[ 17.0   6.4  -9.2  -4.9   2.1 -27.3  -0.9  -8.1  -3.2 -10.6 -10.8 -11.0
  -7.1   2.9   2.9   6.9  12.2  11.4 -10.8  -0.5  -0.6 -28.9 -11.7 -18.8
   7.8   5.3   6.3  -1.6] -> (42)/[96]
[  5.3  10.8  10.4   1.8  -5.7 -11.6   2.9 -27.1   0.4  -4.5  -8.3 -30.6
  -9.5  12.7  16.1 -24.2  -0.6  -1.0 -19.0  -3.4  -4.6 -29.6  -6.2  -1.2
  -8.6   2.6   1.7 -18.3] -> (42)/[89]
[ 15.4 -10.0  10.2   0.7 -13.8  -9.0   1.0 -19.5 -22.1   2.3  -6.1 -21.0
  -7.7   9.7  62.8   7.2   6.0 -11.0  -7.2  -4.3   4.0 -30.1 -10.7  -1.3
   7.1  -6.5   3.0  -4.9] -> (42)/[81]
[-28.8  -4.4   0.5  -7.5  -3.4 -21.0  -6.0  20.5   0.4 -35.5  13.3   7.2
  -9.4  -5.3  -8.2   2.8   4.5  -2.4  10.1  -4.7  10.2 -58.1 -22.4  -1.0
  25.0   1.3 -19.2   9.7] -> (38)/[88]
[-40.0  -1.0 -10.0  15.9  -4.0 -38.5   1.3   7.0  -3.3 -29.0   7.7  13.0
   2.7  -5.9  17.5   5.1  -4.5  -3.0   2.8  -6.9  -4.7 -62.5 -15.4  -8.8
  16.9   4.6 -10.8   6.5] -> (38)/[82]
[ 15.3   6.1  -0.1  12.0  -0.6 -16.1  -1.7  -2.7  37.0 -20.5  -7.9 -24.4
  -7.9   5.7  12.2   4.8   5.2  -2.3 -12.6  -6.8  -1.2 -55.7   8.0   0.5
  -3.0  -6.0  10.2 -10.4] -> (42)/[96]
[ 10.4   4.0   3.0 -14.2 -11.1  12.1  -5.8  -8.5 -17.5 -32.6   7.3   4.4
  -9.3  -4.1  -5.5  -4.2 -31.6 -11.0   3.0  -1.4  12.0 -28.5   1.3   3.9
  30.8  -3.3  -7.1   6.1] -> (37)/[79]
[ 15.0   0.5  -9.9   7.4   0.1 -27.3   6.1  -0.5  -3.6   1.8  -5.9 -28.2
  -5.4   8.5  -3.1  10.7   3.9   4.7  -9.4   2.5  -7.0 -10.5 -10.9  12.6
 -18.9   0.1   1.5  -3.3] -> (42)/[96]
[-30.0   6.9   2.8   3.5   6.3  -9.5  12.4  -6.1   8.0 -18.9  -2.4 -14.2
  -1.9  -3.1  -5.0   7.4   3.2  -4.8  -4.0   0.1  -2.6 -29.3  -3.4  -1.4
   9.5  -6.9   4.1 -14.3] -> (42)/[89]
[-22.5  10.7 -21.0  -1.8 -11.8   3.7  23.9  -3.0  -0.7 -27.6   9.7  15.9
  14.0  -4.9  -1.8 -10.4   0.7  -4.8   3.2  -3.6   8.5 -64.3   1.8  -6.0
  -1.6  -8.9  -9.7 -14.1] -> (37)/[79]
[-27.7   3.7 -15.1 -11.2   3.9 -18.1 -13.0  -1.1   7.6 -44.1   9.0  24.8
  -3.5   9.8   9.5  -6.7  -3.1   2.0  -2.2   0.2  11.8 -64.0 -16.1 -16.5
   8.0   2.7 -11.3   2.3] -> (38)/[82]
[-17.7   1.3   3.1 -13.1  -4.1   8.7  13.4   0.7   6.1 -15.0  10.5  -8.2
   2.5   3.6  -0.7  -0.7 -14.4 -10.1   1.8  -5.9   5.8 -30.0  -3.2   9.5
  13.4  -2.6  10.8  -1.5] -> (37)/[79]

[  3.4 -11.1  -9.1  -3.6  -2.2  -6.6  -1.8  -0.5 -17.7  -0.7   5.1  -6.9
  -8.8  -0.7  -0.1  -4.9  17.7  -0.9  -6.2  -0.4   6.1  -5.8 -23.1   8.5
  -4.9 -14.4   4.4   9.5] -> (55)/[41]
[  5.4  -4.5  -6.5  53.7   0.0   9.6  14.6  -6.9 -15.9  -1.0   8.7  -7.4
  -3.9   5.9   6.4   7.9  15.7  -2.4   4.6  -6.7 -27.1  -7.0 -18.3  -0.3
   8.4 -20.8  10.2 -15.5] -> (59)/[12]
[  6.6 -14.4  -0.2  11.9 -20.6   3.6  27.8   0.0   5.8   3.3  -5.6  -2.1
  -6.0   1.1  11.0   3.9  -2.3  -4.4  -3.1  10.4  -6.8   8.7  -3.3  -0.6
  -7.5   3.3   3.4  -5.9] -> (52)/[14]
[  2.0 -12.5   5.1  38.0  -6.2   6.5  20.5  -0.4  -4.7   1.2   9.3  -9.0
 -17.6   0.9   9.8   6.8  -5.2  -2.3  -4.6  12.2  -3.3   2.3  -5.4   5.2
  -2.7  -0.7  11.3   1.4] -> (52)/[9]
[  8.6 -15.8  -4.5  29.6 -10.9   6.4  43.9  -4.9  -5.4   3.3   1.9  -5.0
  -6.1   2.0   1.6   2.6   4.7  -2.4  -7.6  13.0  -9.6   1.8  -3.1   1.9
  -4.2  -3.5   3.1 -15.2] -> (52)/[18]
[  7.7 -14.7   4.4  20.3  -8.6  -1.4  15.2  -2.3  -5.0   3.9  -2.4   3.9
  -8.1   1.8   9.2   5.3  -5.1  -0.1  -6.7  12.6   0.6   5.8   4.0  -1.1
  -4.4   3.0  -2.2 -12.5] -> (52)/[14]
[ -6.8   8.1  -4.1 -15.8   0.3  -5.1  20.2  -0.2 -11.2   0.0   6.5   4.5
   2.0  -3.0 -13.4  -7.9 -11.3   2.1  -7.2  12.8   8.0  -2.6  -3.6  -1.1
  -9.2 -10.8  21.1   9.6] -> (58)/[23]
[ 12.0 -17.7   1.5  49.1 -12.8   7.5  35.3  -3.4  -6.3   1.7  -1.9  -6.6
 -11.0   1.5  12.4  10.6 -11.9  -3.9  -4.6  13.3  -7.3   9.7  -1.2  -0.9
  -8.2   2.0  12.9  -4.9] -> (52)/[14]
[  2.2  -2.0  -3.4   0.4   3.1  -4.5  -0.4   0.9 -11.4  -2.4   5.2  -7.5
  -7.6   0.0   5.6  -0.2   6.2  -2.1  -5.4  -2.8   3.8  -2.5 -20.3   9.9
  -4.8  -9.3   5.3  12.6] -> (55)/[37]
[  0.6  -9.5   0.1 -11.1  -3.1  -4.3  -1.4  -1.9  -8.8  -0.4  17.9  -6.0
  -1.7  -0.8   4.1  -6.1  19.7  -0.2 -11.8   7.1   6.1  -0.9  -9.3   1.9
  -2.2 -17.7   3.8   8.8] -> (55)/[41]
[ -0.8  -6.0  -7.0  34.8  -2.5   3.6  10.9   1.3 -23.7  -2.0 -10.9   1.5
   8.1   5.8  -4.8   5.4   6.9  -1.5   8.6   0.6 -15.5  -1.1 -15.9  -5.0
  -1.5 -14.0   9.6 -12.7] -> (59)/[35]
[ -0.8   4.1   3.0  30.9   1.8   3.1  -6.1  -5.1 -13.3  -1.7  24.2  -5.3
   1.5  -0.5  -8.4   1.4  -0.2   0.2  -5.0  13.0  -7.5  -3.2  18.8  -6.2
  13.0 -13.1  17.8  -3.9] -> (58)/[33]
[  3.5  -1.0  -0.1 -19.2  -0.7  -5.6   8.3  -5.9   4.8   1.0  14.5  -5.8
  -5.4   2.0   4.0  -9.4  11.5   0.6 -12.0   1.6  10.6  -4.3  -7.4   6.5
  -2.4 -15.2   1.8  12.3] -> (55)/[24]
[ -2.3  -2.6   7.8  28.2   2.0   2.8 -26.5   0.1  -9.4  -3.1   8.9  -2.8
   5.2   0.5   6.2   9.1   3.0   1.4   4.7   6.4  -2.9   2.6  11.7  -8.0
   8.9 -12.1  14.7   1.7] -> (59)/[19]
[  2.6 -17.6   1.7   7.3  -7.2   2.3 -28.7   3.3 -13.1  -3.1   4.8  -4.6
   9.2   3.4   8.0   8.9  21.0   1.7   5.1   6.7  -0.4   2.1   7.0  -5.2
   6.0 -16.2   4.6 -11.3] -> (59)/[35]
[  3.4 -14.8   2.4  46.6  -9.7   6.9  13.6  -5.8  -2.3   4.6  -7.4  -0.3
  -8.4   1.6  -1.6   1.9 -10.9   1.9  -2.0  13.6  -3.3   0.9  12.9  -2.5
  -1.9   5.4   5.0  -7.0] -> (52)/[9]
[  0.2 -10.3  -1.0  -1.9  -1.2  -2.9  -2.4   2.0 -12.8  -1.1   9.4  -6.4
  -4.1  -1.0   3.7  -4.3  17.0  -3.1  -8.5   5.2   5.7  -2.6 -17.7   2.1
  -5.1 -11.1   4.2  20.9] -> (55)/[41]
[  4.8 -10.6   2.5   8.8 -17.7   3.7  20.4  -4.3   8.4   6.9  -1.8   2.3
 -12.7   0.4   7.8   0.8 -14.7   4.9  -2.8  18.6  -4.8   9.7   7.2  -5.0
  -4.8  -1.5  11.6  -8.4] -> (52)/[14]
[ -6.3  -7.3   2.7   1.7 -10.1   7.6 -17.0   4.3 -13.2  -2.3   6.4  -1.2
 -10.4   0.1   4.7   4.9   3.2   2.7   6.2   5.7   3.3   4.0   1.1  -5.8
   4.3 -11.2  11.1  -1.4] -> (59)/[19]
[ 11.5 -11.7   0.5   5.4  -2.4  -7.8  -1.4  -3.5 -15.0   1.9  12.7  -6.3
   1.9  -2.1   4.5  -3.8  12.3   0.1 -12.8   0.8   6.7   0.4 -10.1   0.4
  -3.1 -15.6  -2.2  13.6] -> (55)/[41]
[  0.8  -9.2   2.1   6.9  -6.4   4.0 -20.0   0.0 -10.2  -1.6  21.7  -4.2
   0.5   1.2   5.6   5.5  13.9   1.9   0.4   8.4   0.2  -1.5  14.0  -5.2
   9.2 -17.4  12.3 -14.5] -> (59)/[12]
[  5.2  -8.0   1.2  -5.5  -5.0   0.7 -27.7   2.1 -11.0  -3.0   1.2   0.7
  12.1  -1.2   3.9   5.7  11.3   3.8   2.9   8.8   0.1   5.9   7.5  -9.7
   5.5  -9.9   1.9  -1.1] -> (59)/[35]
[  2.2   1.6  -1.1  21.6  -0.6  -0.9  16.6  -1.5 -10.9  -0.7   8.9  -3.8
  -5.8   0.7   2.2   1.1  -7.1   0.3  -5.9  -5.9   4.7   0.2 -19.2   5.4
  -4.6 -11.0   8.9  23.1] -> (55)/[37]
[  2.2 -14.2   4.2  -4.3  -7.7   2.4 -26.3   0.0 -19.6  -0.8  -3.0   0.8
   5.3   5.7   6.6   5.9  17.1   5.6   6.2  11.0  -2.3   5.0  10.6 -11.5
   5.6 -12.2   0.9 -22.4] -> (59)/[35]
[ -6.1  -9.6   3.2  -6.4  -3.0  -1.4 -23.8   3.6 -18.1  -1.7  13.0  -0.2
  -2.9  -0.1   4.8   5.1  13.7   3.3   1.4   7.7  -3.2   2.8   2.3  -5.6
   7.2 -12.7   5.3 -15.7] -> (59)/[35]
[  8.4 -10.6   1.4  22.5  -8.5   5.0  31.3  -1.9  -6.0   1.9   9.1  -6.1
  -1.1   0.6   8.8   6.6   0.5  -2.8  -8.5  13.5  -5.6   7.2   4.1  -1.3
  -3.2  -5.4   5.4  -8.8] -> (52)/[18]
[ -7.9  -4.2   2.6   0.8  -4.9   5.0 -31.8   1.6  -5.2  -1.0   4.6   1.0
   3.1  -1.4   0.2   0.0   8.4   4.0   6.8   7.7   0.5   2.9   9.7 -10.0
   6.0 -10.8   6.2   1.3] -> (59)/[19]
[ -4.8  -4.2  -4.6  20.0  -1.2   0.5 -14.2  -0.8  -1.6  -0.3 -10.2   6.8
  14.0   2.6  -7.3  -1.5   8.3   0.4   4.7   7.5  -3.5  -4.4   6.6  -8.5
   3.4  -4.6   7.0  -9.0] -> (59)/[19]
[  0.2  -6.2  -3.7 -20.1  -7.5  -1.8   2.3   2.8 -16.1  -2.4   9.7  -8.9
 -13.4  -2.0   2.4  -9.2  16.9  -0.4 -10.7   1.4  10.1   0.5 -28.9   8.9
  -7.5 -16.7   9.7  32.4] -> (55)/[41]
[  4.4 -10.7   2.0  53.7  -6.0   6.5 -11.7  -2.6 -15.7  -1.8   6.3  -4.4
  -3.0   3.6   6.2  10.2  -3.7   3.7   1.8   6.5 -12.3   3.5   0.6  -9.1
   6.7 -15.0  14.6  -2.9] -> (59)/[19]
[  3.9 -25.7   0.4  50.8 -10.8   7.2   8.8  -3.6   5.3   0.2   9.5  -6.8
  -3.6   1.0   9.0   7.8   6.6  -4.1  -7.0  19.5   1.0   1.6  17.5  -5.0
  -0.4  -1.4   3.0  -5.5] -> (52)/[9]
[ -7.8  14.1  -5.0 -15.5  -4.9   1.1  26.9  -2.9  -3.2  -0.3   0.4  -0.3
   1.4   1.5 -12.6  -6.9  -2.3   1.7   0.1   5.4  -0.1  -4.9  -3.7   2.7
  -5.2 -10.4  17.3  -1.2] -> (58)/[23]
[ -3.4  -9.7  -2.8  -9.1  -3.1  -4.3 -24.8   0.1  -3.0   1.8  10.1  -3.3
  -6.5  -1.9  -1.3  -3.0  13.2   3.4   0.8   5.8  -5.5  -5.0  -6.1  -3.3
   5.7 -13.3   8.0  -9.8] -> (59)/[12]
[ -1.5   3.7  -3.2   3.8  -1.1  -4.4  11.0   1.4 -16.0  -0.4   8.6   1.9
   1.5  -6.3 -16.6  -2.8 -13.1   1.8  -5.5   8.1   0.5  -0.7   1.5  -2.8
  -5.0  -4.7  13.5   2.3] -> (58)/[40]
[-10.7   8.5 -10.5  -2.1  -3.0  -1.6  28.3  -0.3 -12.2  -0.1   5.7   2.2
   1.5  -2.0 -18.5 -12.2  -3.8   2.6  -1.4   9.0  -1.0 -10.6  -8.0  -1.4
  -2.5 -17.3  23.0  -3.4] -> (58)/[23]
[  1.7  -8.7  -1.4  25.4  -3.0  -0.6 -25.9  -2.8  -9.2  -0.5   1.2   3.1
  15.5   3.6   1.2   2.5  13.7  -1.2   3.0   1.8  -0.7  -4.0  10.2 -10.4
   3.0 -11.3   3.2 -10.7] -> (59)/[35]
[  2.1 -17.5  -4.1  36.1  -7.4   1.2  29.2  -4.7  -5.9   3.4  -7.9   0.2
  -3.5   0.9  -1.9   1.0   3.8  -2.1  -7.1  15.7  -8.0   2.0  -4.0  -4.4
  -4.1   2.9  -4.5  -9.6] -> (52)/[18]
[ -3.3  -5.5   0.5  53.7  -2.9   3.5  -5.8  -6.7 -24.4  -1.6   0.8   3.0
   2.7   4.1  -0.6   1.7   4.0  -1.2   3.4   5.2 -11.9  -0.9  -8.0 -12.1
   3.8 -14.3  14.6   3.2] -> (59)/[19]
[  8.8 -15.0   3.2  19.8 -10.2   2.7  20.3  -7.1   5.1   2.5   3.2  -3.2
  -7.5   1.4   9.7   5.5  -5.9   1.1  -7.8  13.2  -1.6   6.2   7.7   0.8
  -3.9  -4.1   5.3 -13.3] -> (52)/[14]
[ -3.5   3.4  -2.2   4.0   0.6   1.1   5.0   0.9 -16.1  -1.3  19.4  -0.7
   4.0  -2.9  -9.2  -0.4  -3.3   2.8  -4.9  10.8  -2.8   0.8   3.7  -8.8
   4.6 -16.8  15.9   4.8] -> (58)/[33]
[  5.9  -5.2   5.6  19.3  -5.8   7.7 -25.3   2.2 -24.3  -6.3  -3.7  -5.9
  -1.2   6.8  12.0  10.4   8.0   4.4   9.4  -2.6  -5.4   6.3  -4.7  -5.2
   4.9  -9.0   2.5   7.1] -> (59)/[35]
[-13.0 -11.2  -3.8 -15.3  -5.9  -0.1  -8.3   4.7  -5.1   3.9   6.1   2.3
  -5.5  -1.4   0.1  -2.4  13.0   2.4   3.5   9.7  -0.9  -0.7  -3.0  -8.8
   3.5  -9.5   4.7 -20.4] -> (59)/[35]
[-14.2   4.3 -18.4 -33.0  -4.4  -5.1  44.3  -0.4 -17.6   3.4 -10.6   6.3
  -6.7   1.1 -10.8 -21.5  16.1  -7.7  -3.1  -2.0   3.5  -8.2 -40.8   8.1
 -16.9  -5.8   6.9   9.4] -> (55)/[41]
[ -3.5   7.6   0.0 -19.3  -2.8  -0.6   7.9  -1.0  -6.8  -2.8   9.6  -2.3
  -1.9  -1.2  -9.6  -0.9  -5.4   7.1  -2.6   7.9   4.8  -0.9   3.4   2.9
  -0.8 -14.4  15.9  -3.1] -> (58)/[23]
[  8.1   3.6   0.3  -1.8   0.3  -1.3  24.2  -6.9  -0.6  -3.5  11.9  -9.5
  -4.6   1.6   5.7  -1.2   4.6   1.3 -12.0  -5.7   3.0  -0.3 -16.2  11.0
  -6.9 -15.8   2.9  12.4] -> (55)/[24]
[  1.7  -5.5   1.7  13.2  -6.0   7.0 -10.6  -1.2  -4.1  -3.0  -0.2  -5.5
  -0.3   7.1   6.1  10.4   9.6   2.4   7.7   5.9  -9.0  -1.2   4.4   0.3
   5.2  -9.6   9.9 -14.6] -> (59)/[12]
[ -9.4   5.8  -9.2  -5.4  -4.5  -0.5  27.6  -0.4  -6.6   0.4   8.3   0.5
   0.7  -3.4 -16.8  -8.6  -2.7  -0.6  -5.1  16.2   0.9  -6.3  -6.3  -0.7
  -4.7 -14.4  29.3  11.9] -> (58)/[40]
[ -3.2  -5.4  -2.5  27.4  -1.4   5.5 -25.7   1.1 -13.3  -2.7  -3.7  -0.7
   5.2   2.5  -4.2  -2.1  10.3   0.0   6.6  14.2  -4.9  -7.5   5.6  -5.3
   7.9  -8.1  15.9   2.5] -> (59)/[19]
[  5.8 -20.1   3.4  37.2 -12.6   3.8  12.2  -3.1   0.9   3.7  12.6  -4.5
 -10.0   2.8  18.4   7.0  -1.0  -3.1  -2.0  14.8  -4.5   5.6   3.0  -2.9
  -0.1  -7.4  16.7 -10.6] -> (52)/[14]
[  4.1   1.1 -11.3  -6.1  -0.2  -6.4  14.0  -4.8  -1.1  -0.8 -11.1   0.5
   2.2   2.4 -11.7 -13.3   6.1   4.5  -4.7  -7.1   4.4  -8.0 -20.7   8.4
  -9.8  -5.7  -0.8  19.6] -> (55)/[24]
[  5.6 -10.7   1.7  47.1  -3.4   1.7  11.3  -3.9  -2.6   1.3  -7.2  -0.7
   1.4   1.6  -2.4   3.8 -11.3  -0.7  -2.1  16.5  -6.0   1.0  11.4  -4.7
   1.1   4.6   5.3  -5.9] -> (52)/[9]

[ -4.3  -5.6  11.1  11.2   1.9  -3.1   8.2  -2.8  -4.7  -3.0  -2.2  32.3
  11.1 -10.9  -8.0   1.1  -3.0   0.2  -6.2   1.0 -10.2  -0.9   1.3  -3.6
  -2.1  -4.3   0.2  23.7] -> (65)/<14>
[ 0.5 -0.9 10.5 12.3  2.6 -2.7  5.8  5.7  1.8  0.0  1.0 12.3 -1.6 -3.6
 -4.6 -3.3 -0.4  4.5 -1.1 -4.0 -4.4  7.9 -1.2 -2.0 -3.4 -4.6  0.4 11.8] -> (65)/<14>
[  5.3  -1.6   5.9   0.7  -3.9   5.8 -11.8  -0.8  -1.4   7.9  -2.5  -9.0
   2.6   3.1   9.7   0.1  -1.4   4.0  -6.8   1.7   0.7  -7.1  -3.0   0.5
  -0.7   3.2  -2.5   4.4] -> (71)/<36>
[10.6 -2.1  4.6  0.5 -3.2  4.3  0.1  6.7 -0.6 -2.4  6.1 -9.3  1.4  3.0
  1.1 -0.3 -0.1  3.4 -5.6 -4.6 -3.3  5.7  3.9  5.7  5.4 -6.7 -2.8  3.2] -> (72)/<30>
[ -8.3   0.6   8.2  11.1  -2.8 -11.0  14.3   2.8  -0.2  -7.5  -3.4  38.3
   9.2  -1.5   4.3   1.9   1.7 -12.1  -3.2   1.9  -1.3  -1.7   2.3  -1.7
  -2.4   3.3   1.0  21.0] -> (65)/<44>
